Below are the code and all the weights of a small trained network. Each question names an input and a target symbol and asks about switching units off, where a switched-off unit gives its printed mean instead of its output.

import numpy as np


def w(rows, s, z=0):
    codes = np.array(rows[::2]) - 128.0
    scale = np.full(codes.shape[1], s)
    scale[-1] = z or s
    return codes * scale


def norm(h):
    return h / np.sqrt((h * h).mean(-1, keepdims=True) + 1e-5)


def f(y):
    return y / 2 * (1 + np.tanh(0.7978845608 * (y + 0.044715 * y**3)))


def softmax(a):
    e = np.exp(a - a.max(-1, keepdims=True))
    return e / e.sum(-1, keepdims=True)


def log_softmax(a):
    a = a - a.max(-1, keepdims=True)
    return a - np.log(np.exp(a).sum(-1, keepdims=True))


def net(x, mask):
    ids = ['ΓΞβεηλπτ'.index(c) for c in x.split()]
    T = len(ids)
    res = E[ids] + P[:T]
    u = 0
    for l in range(3):
        q, k, v = (norm(res) @ M[l].T for M in (Q, K, V))
        z = softmax(np.where(np.tri(T) > 0, q @ k.T / 3**0.5, -1e9)) @ v
        res = res + np.where(mask[u], z, O[l][:, -1]) @ O[l][:, :-1]
        u += 1
        y = f(norm(res) @ A[l][:, :-1].T + A[l][:, -1])
        res = res + np.where(mask[u : u + 4], y, B[l][:, -1]) @ B[l][:, :-1]
        u += 4
    return log_softmax(norm(res)[-1] @ U[:, :-1].T + U[:, -1])


Q, K, V, O, A, B = {}, {}, {}, {}, {}, {}
E = w([
[118,98,165,119,121,95,184],'Γ',
[208,89,116,26,126,160,170],'Ξ',
[170,77,63,65,84,176,182],'β',
[158,221,146,180,23,142,44],'ε',
[124,128,105,191,196,203,104],'η',
[50,106,132,56,174,185,86],'λ',
[92,254,81,121,126,131,184],'π',
[84,184,157,152,71,145,209],'τ',
],0.0088)
P = w([
[133,145,183,159,70,8,49],'0',
[116,96,93,91,212,59,206],'1',
[128,113,94,112,209,90,202],'2',
[114,118,109,108,208,117,174],'3',
[115,124,124,105,193,145,160],'4',
[115,131,138,100,177,174,138],'5',
[114,125,154,90,151,211,114],'6',
[93,130,160,87,133,230,100],'7',
[85,141,175,69,107,255,72],'8',
],0.004)
Q[0] = w([
[68,185,228,213,128,6,100],'L0H0',
[92,62,14,89,253,134,41],'L0H0',
[99,138,199,113,187,186,127],'L0H0',
],0.011)
K[0] = w([
[161,88,105,144,147,6,137],'L0H0',
[93,161,55,135,82,183,225],'L0H0',
[128,102,101,98,88,125,114],'L0H0',
],0.015)
V[0] = w([
[186,241,186,116,227,85,106],'L0H0',
[141,62,1,181,115,79,84],'L0H0',
[211,136,194,100,245,98,96],'L0H0',
],0.0066)
O[0] = w([
[111,154,1,224,46,127,82,131],'L0H0',
[45,80,162,59,197,129,92,3],'L0H0',
[7,71,78,98,10,148,175,119],'L0H0',
],0.0049,0.0032)
A[0] = w([
[93,164,204,134,51,101,52,252],'L0N0',
[164,180,74,135,71,97,67,78],'L0N1',
[23,187,233,88,56,23,68,8],'L0N2',
[137,107,93,1,142,147,77,83],'L0N3',
],0.0074,0.0031)
B[0] = w([
[106,143,162,106,158,47,210,222],'L0N0',
[74,40,142,47,150,176,170,179],'L0N1',
[157,42,103,254,80,221,82,156],'L0N2',
[149,85,68,160,86,136,79,254],'L0N3',
],0.0067,0.0034)
Q[1] = w([
[123,200,227,98,79,115,236],'L1H0',
[129,161,53,93,165,254,135],'L1H0',
[5,222,168,198,109,45,43],'L1H0',
],0.0088)
K[1] = w([
[133,88,174,190,68,82,84],'L1H0',
[129,223,144,140,102,171,114],'L1H0',
[150,102,61,164,177,11,151],'L1H0',
],0.011)
V[1] = w([
[19,199,179,150,110,89,2],'L1H0',
[120,176,106,101,46,76,85],'L1H0',
[84,214,81,93,170,153,160],'L1H0',
],0.009)
O[1] = w([
[142,5,60,187,213,1,189,3],'L1H0',
[116,110,33,112,143,161,199,121],'L1H0',
[143,11,223,220,57,181,141,136],'L1H0',
],0.0058,0.0053)
A[1] = w([
[37,133,218,131,233,159,102,2],'L1N0',
[29,98,136,198,136,137,104,89],'L1N1',
[122,96,116,116,245,234,10,121],'L1N2',
[95,82,49,72,83,117,15,101],'L1N3',
],0.013,0.0044)
B[1] = w([
[100,254,237,231,37,246,114,160],'L1N0',
[100,208,174,107,149,160,187,164],'L1N1',
[127,198,33,74,146,236,27,254],'L1N2',
[5,219,82,118,43,178,145,200],'L1N3',
],0.0085,0.0072)
Q[2] = w([
[232,76,115,146,147,154,86],'L2H0',
[180,140,208,148,103,47,248],'L2H0',
[78,45,85,112,95,152,158],'L2H0',
],0.018)
K[2] = w([
[212,77,146,85,132,228,166],'L2H0',
[149,89,147,148,173,4,220],'L2H0',
[82,44,99,109,85,138,80],'L2H0',
],0.017)
V[2] = w([
[24,200,112,172,113,143,38],'L2H0',
[176,122,168,157,56,20,72],'L2H0',
[85,9,81,156,121,75,88],'L2H0',
],0.012)
O[2] = w([
[111,10,92,137,159,114,143,233],'L2H0',
[42,148,58,113,95,175,123,40],'L2H0',
[150,109,118,123,123,220,64,7],'L2H0',
],0.012)
A[2] = w([
[199,148,8,182,146,125,96,99],'L2N0',
[59,200,105,145,137,120,120,2],'L2N1',
[51,155,137,166,195,57,112,96],'L2N2',
[94,111,109,143,169,52,144,126],'L2N3',
],0.016,0.0045)
B[2] = w([
[112,123,140,151,65,19,22,184],'L2N0',
[248,33,112,144,107,144,137,188],'L2N1',
[3,102,119,49,143,131,90,200],'L2N2',
[226,137,139,171,131,192,101,255],'L2N3',
],0.014,0.0067)
U = w([
[60,52,38,127,115,177,109,97],'Γ',
[199,53,141,185,193,137,173,123],'Ξ',
[9,122,179,166,177,106,150,252],'β',
[142,150,94,164,112,53,39,208],'ε',
[142,178,158,163,100,253,89,110],'η',
[152,163,128,13,213,120,113,31],'λ',
[152,248,168,185,118,64,193,161],'π',
[122,165,74,85,49,113,225,54],'τ',
],0.011,0.0023)

Each question gives the input, a string of symbols that net reads in full, and the target symbol t.
The units are the heads (3 rows each of Q, K, V and O) and the neurons (one row each of A and B). Each row of codes is followed by its name. A weight is (code - 128) times the scale printed after its matrix; where a second scale follows, it is the last column's (O, A, B and U).
mask holds one flag per unit, layer by layer, with each layer's heads first. A switched-off unit (its flag False) gives its mean, the last column of its rows in O or B, instead of its output. The means were averaged over made-up inputs and are rounded, as every weight is.
A unit's drop is (log p(t) with every unit on - log p(t) with that unit switched off) / (log p(t) with every unit on - log p(t) with every unit switched off).
The circuit of an input: a set's keep is (log p(t) with only the set's units on - log p(t) with every unit switched off) / (log p(t) with every unit on - log p(t) with every unit switched off). Starting from the 12 units with the biggest drops (on a tie, the unit counted first), units are removed one at a time, each time the one whose removal leaves the highest keep (on an exact tie, the one counted first), for as long as the keep stays at least 0.8.
circuit, biggest first: the units of the circuit, biggest drop first
unit that matters most: the unit with the biggest drop
top k neurons: the k neurons with the biggest drops, biggest first
k most important neurons of layer l: the k neurons of layer l with the biggest drops, biggest first
input λ ε λ, target Γ: circuit, biggest first => L0N3; L1N3; L2H0
input τ Ξ λ τ ε, target τ: 3 most important neurons of layer 1 => L1N2; L1N3; L1N0
input ε Ξ τ ε Γ, target ε: top 2 neurons => L0N2; L1N2
input Γ ε Ξ τ, target Γ: 2 most important neurons of layer 0 => L0N0; L0N2
input ε Ξ Ξ Γ Γ Ξ, target τ: unit that matters most => L0N0
input λ Ξ τ Ξ, target π: circuit, biggest first => L2H0; L0H0
input λ β Ξ τ, target λ: top 2 neurons => L0N2; L2N2
input π Γ ε Ξ Γ Ξ Ξ Γ, target π: 2 most important neurons of layer 0 => L0N1; L0N3
input Ξ Ξ τ, target Ξ: circuit, biggest first => L2N3; L2H0
input η ε τ π τ ε Ξ η, target ε: circuit, biggest first => L0H0; L2N0
input β β λ ε, target β: top 3 neurons => L0N0; L0N1; L2N2
input Γ ε Γ ε ε Ξ ε β Ξ, target ε: circuit, biggest first => L1N2; L0N3; L2N0
input β Ξ τ ε β τ Ξ λ, target ε: top 2 neurons => L1N2; L2N0
input β η η λ Ξ Γ η Ξ, target Γ: circuit, biggest first => L0N3; L0H0; L2H0; L1N3
input τ β λ ε, target τ: top 3 neurons => L0N0; L1N2; L2N1
input π β π β λ λ τ, target π: top 2 neurons => L1N2; L0N1
input λ ε τ ε, target λ: most important neuron of layer 1 => L1N2
input ε η Ξ ε τ β β, target π: circuit, biggest first => L0H0; L2H0; L1N3
input π β π ε λ Γ, target π: top 3 neurons => L1N2; L1N1; L0N1
input η Ξ τ Ξ β ε β λ λ, target η: top 2 neurons => L1N0; L1N2
input Γ β Γ Ξ λ Ξ Ξ Ξ Γ, target Γ: unit that matters most => L1H0
input ε π η η β λ β π, target ε: top 2 neurons => L0N2; L2N0
